Below is a small trained network, with its code and all its weights. Each question gives an input and a target symbol and asks what happens when units are switched off, that is, made to give their printed mean instead of their output.

import numpy as np


def w(rows, s, z=0):
    codes = np.array(rows[::2]) - 128.0
    scale = np.full(codes.shape[1], s)
    scale[-1] = z or s
    return codes * scale


def norm(h):
    return h / np.sqrt((h * h).mean(-1, keepdims=True) + 1e-5)


def f(y):
    return np.maximum(y, 0)


def softmax(a):
    e = np.exp(a - a.max(-1, keepdims=True))
    return e / e.sum(-1, keepdims=True)


def log_softmax(a):
    a = a - a.max(-1, keepdims=True)
    return a - np.log(np.exp(a).sum(-1, keepdims=True))


def net(x, mask):
    ids = ['ΓΞΠΦαημψω'.index(c) for c in x.split()]
    T = len(ids)
    res = E[ids] + P[:T]
    r = norm(res)
    for j in range(2):
        rows = slice(3 * j, 3 * j + 3)
        q, k, v = (r @ M[0][rows].T for M in (Q, K, V))
        z = softmax(np.where(np.tri(T) > 0, q @ k.T / 3**0.5, -1e9)) @ v
        o = O[0][rows]
        res = res + np.where(mask[j], z, o[:, -1]) @ o[:, :-1]
    y = f(norm(res) @ A[0][:, :-1].T + A[0][:, -1])
    res = res + np.where(mask[2:14], y, B[0][:, -1]) @ B[0][:, :-1]
    return log_softmax(norm(res)[-1] @ U[:, :-1].T + U[:, -1])


Q, K, V, O, A, B = {}, {}, {}, {}, {}, {}
E = w([
[95,140,154,210],'Γ',
[104,98,101,118],'Ξ',
[102,105,193,248],'Π',
[62,76,116,84],'Φ',
[81,69,127,109],'α',
[172,127,161,150],'η',
[87,61,194,179],'μ',
[123,91,75,31],'ψ',
[105,154,185,123],'ω',
],0.014)
P = w([
[18,187,98,196],'0',
[211,127,246,103],'1',
[57,204,75,170],'2',
[193,146,242,85],'3',
[76,220,62,153],'4',
[188,152,223,73],'5',
[88,232,55,128],'6',
[191,160,211,62],'7',
[112,252,44,79],'8',
[178,135,226,92],'9',
],0.0042)
Q[0] = w([
[162,177,177,107],'head 0',
[223,66,121,133],'head 0',
[207,142,125,90],'head 0',
[53,148,26,159],'head 1',
[86,69,216,69],'head 1',
[154,126,2,125],'head 1',
],0.0087)
K[0] = w([
[161,134,165,100],'head 0',
[178,125,48,143],'head 0',
[232,124,156,105],'head 0',
[99,1,67,141],'head 1',
[171,213,149,9],'head 1',
[96,85,162,209],'head 1',
],0.0097)
V[0] = w([
[196,39,128,124],'head 0',
[81,94,71,178],'head 0',
[124,59,229,116],'head 0',
[128,127,151,164],'head 1',
[216,94,72,188],'head 1',
[105,1,104,188],'head 1',
],0.006)
O[0] = w([
[102,162,210,142,54],'head 0',
[158,150,60,63,212],'head 0',
[135,94,154,73,187],'head 0',
[116,172,54,132,132],'head 1',
[254,106,64,160,4],'head 1',
[118,44,60,184,193],'head 1',
],0.0057,0.0028)
A[0] = w([
[192,48,90,42,144],'neuron 0',
[147,174,18,113,18],'neuron 1',
[222,60,176,70,135],'neuron 2',
[33,121,85,41,132],'neuron 3',
[108,110,50,164,254],'neuron 4',
[182,255,162,93,199],'neuron 5',
[177,97,190,70,121],'neuron 6',
[77,90,158,221,121],'neuron 7',
[66,22,173,135,87],'neuron 8',
[172,40,123,148,72],'neuron 9',
[171,152,234,177,185],'neuron 10',
[223,81,228,136,131],'neuron 11',
],0.0082,0.0039)
B[0] = w([
[194,132,143,159,198],'neuron 0',
[112,120,154,248,151],'neuron 1',
[48,104,91,206,170],'neuron 2',
[145,134,125,185,254],'neuron 3',
[105,158,174,74,229],'neuron 4',
[151,67,192,128,172],'neuron 5',
[53,130,161,157,171],'neuron 6',
[188,173,126,57,206],'neuron 7',
[254,111,136,90,202],'neuron 8',
[11,239,147,108,139],'neuron 9',
[99,80,106,182,210],'neuron 10',
[65,143,15,63,172],'neuron 11',
],0.0084,0.0067)
U = w([
[104,254,123,80,143],'Γ',
[221,218,158,176,58],'Ξ',
[200,151,29,142,173],'Π',
[213,89,104,58,109],'Φ',
[219,123,162,65,90],'α',
[50,149,71,215,138],'η',
[121,96,87,59,254],'μ',
[115,17,91,171,77],'ψ',
[51,125,224,112,109],'ω',
],0.016,0.0066)

Each question gives the input, a string of symbols that net reads in full, and the target symbol t.
The units are the heads (3 rows each of Q, K, V and O) and the neurons (one row each of A and B). Each row of codes is followed by its name. A weight is (code - 128) times the scale printed after its matrix; where a second scale follows, it is the last column's (O, A, B and U).
mask holds one flag per unit, heads first, then neurons. A switched-off unit (its flag False) gives its mean, the last column of its rows in O or B, instead of its output. The means were averaged over made-up inputs and are rounded, as every weight is.
A unit's drop is (log p(t) with every unit on - log p(t) with that unit switched off) / (log p(t) with every unit on - log p(t) with every unit switched off).
The circuit of an input: a set's keep is (log p(t) with only the set's units on - log p(t) with every unit switched off) / (log p(t) with every unit on - log p(t) with every unit switched off). Starting from the 12 units with the biggest drops (on a tie, the unit counted first), units are removed one at a time, each time the one whose removal leaves the highest keep (on an exact tie, the one counted first), for as long as the keep stays at least 0.8.
circuit, biggest first: the units of the circuit, biggest drop first
unit that matters most: the unit with the biggest drop
k most important neurons: the k neurons with the biggest drops, biggest first
heads that matter: for each layer, one digit per head in row order, 1 if its drop is at least 0.15 and else 0, layers parted by /
drop of u: that unit's drop, to one decimal
input Ξ Γ Ξ Γ Ξ α ψ Γ, target ψ: circuit, biggest first => [neuron 10; neuron 4; head 1]
input Γ η Γ Π, target η: circuit, biggest first => [neuron 11]
input Ξ Ξ Ξ ω ω Ξ Γ Ξ η, target ψ: circuit, biggest first => [neuron 10; head 0]
input Γ Π η Γ Ξ ω ψ, target Π: circuit, biggest first => [neuron 0; neuron 1; neuron 3]
input Ξ α Φ ψ Γ Ξ, target ψ: 3 most important neurons => [neuron 2; neuron 7; neuron 6]
input Ξ Ξ Π μ Ξ μ ω α, target ω: heads that matter => 01
input Π Ξ Φ α, target α: 4 most important neurons => [neuron 8; neuron 10; neuron 0; neuron 9]
input Ξ Γ η ψ ψ Γ, target ψ: 3 most important neurons => [neuron 10; neuron 4; neuron 5]
input μ μ Γ Ξ Γ Ξ α Γ, target α: 3 most important neurons => [neuron 7; neuron 3; neuron 2]
input Γ Ξ Γ α Ξ Γ Ξ Π, target Π: 2 most important neurons => [neuron 7; neuron 11]
input Ξ ψ Γ Ξ ψ Φ ψ Π, target ψ: 4 most important neurons => [neuron 10; neuron 4; neuron 11; neuron 0]
input μ Ξ Π ψ Γ α ω Γ, target ω: circuit, biggest first => [neuron 10; neuron 3; neuron 0; neuron 7]
input Γ Π Γ ψ ω Ξ, target ω: 3 most important neurons => [neuron 6; neuron 7; neuron 10]
input ω Ξ Ξ ω Ξ Ξ, target ω: 2 most important neurons => [neuron 7; neuron 6]
input Ξ Ξ μ ω μ Ξ Ξ Φ Ξ, target η: 2 most important neurons => [neuron 8; neuron 1]
input ω ψ Γ Ξ, target ψ: circuit, biggest first => [neuron 2]
input Γ α Ξ Ξ Φ μ, target μ: 2 most important neurons => [neuron 11; neuron 8]
input Ξ ψ Ξ Ξ Ξ Ξ Ξ Ξ Ξ Φ, target Φ: 3 most important neurons => [neuron 8; neuron 10; neuron 1]
input Ξ ω Π Ξ ψ Γ ψ Γ Γ Ξ, target Ξ: drop of neuron 1 => 0.0
input Φ η ψ Ξ Γ ψ α α, target ψ: unit that matters most => neuron 2
input Γ μ ψ, target Π: drop of neuron 10 => 0.3
input μ Γ ψ ψ Φ ω ω Ξ α ψ, target ω: drop of neuron 11 => 0.1
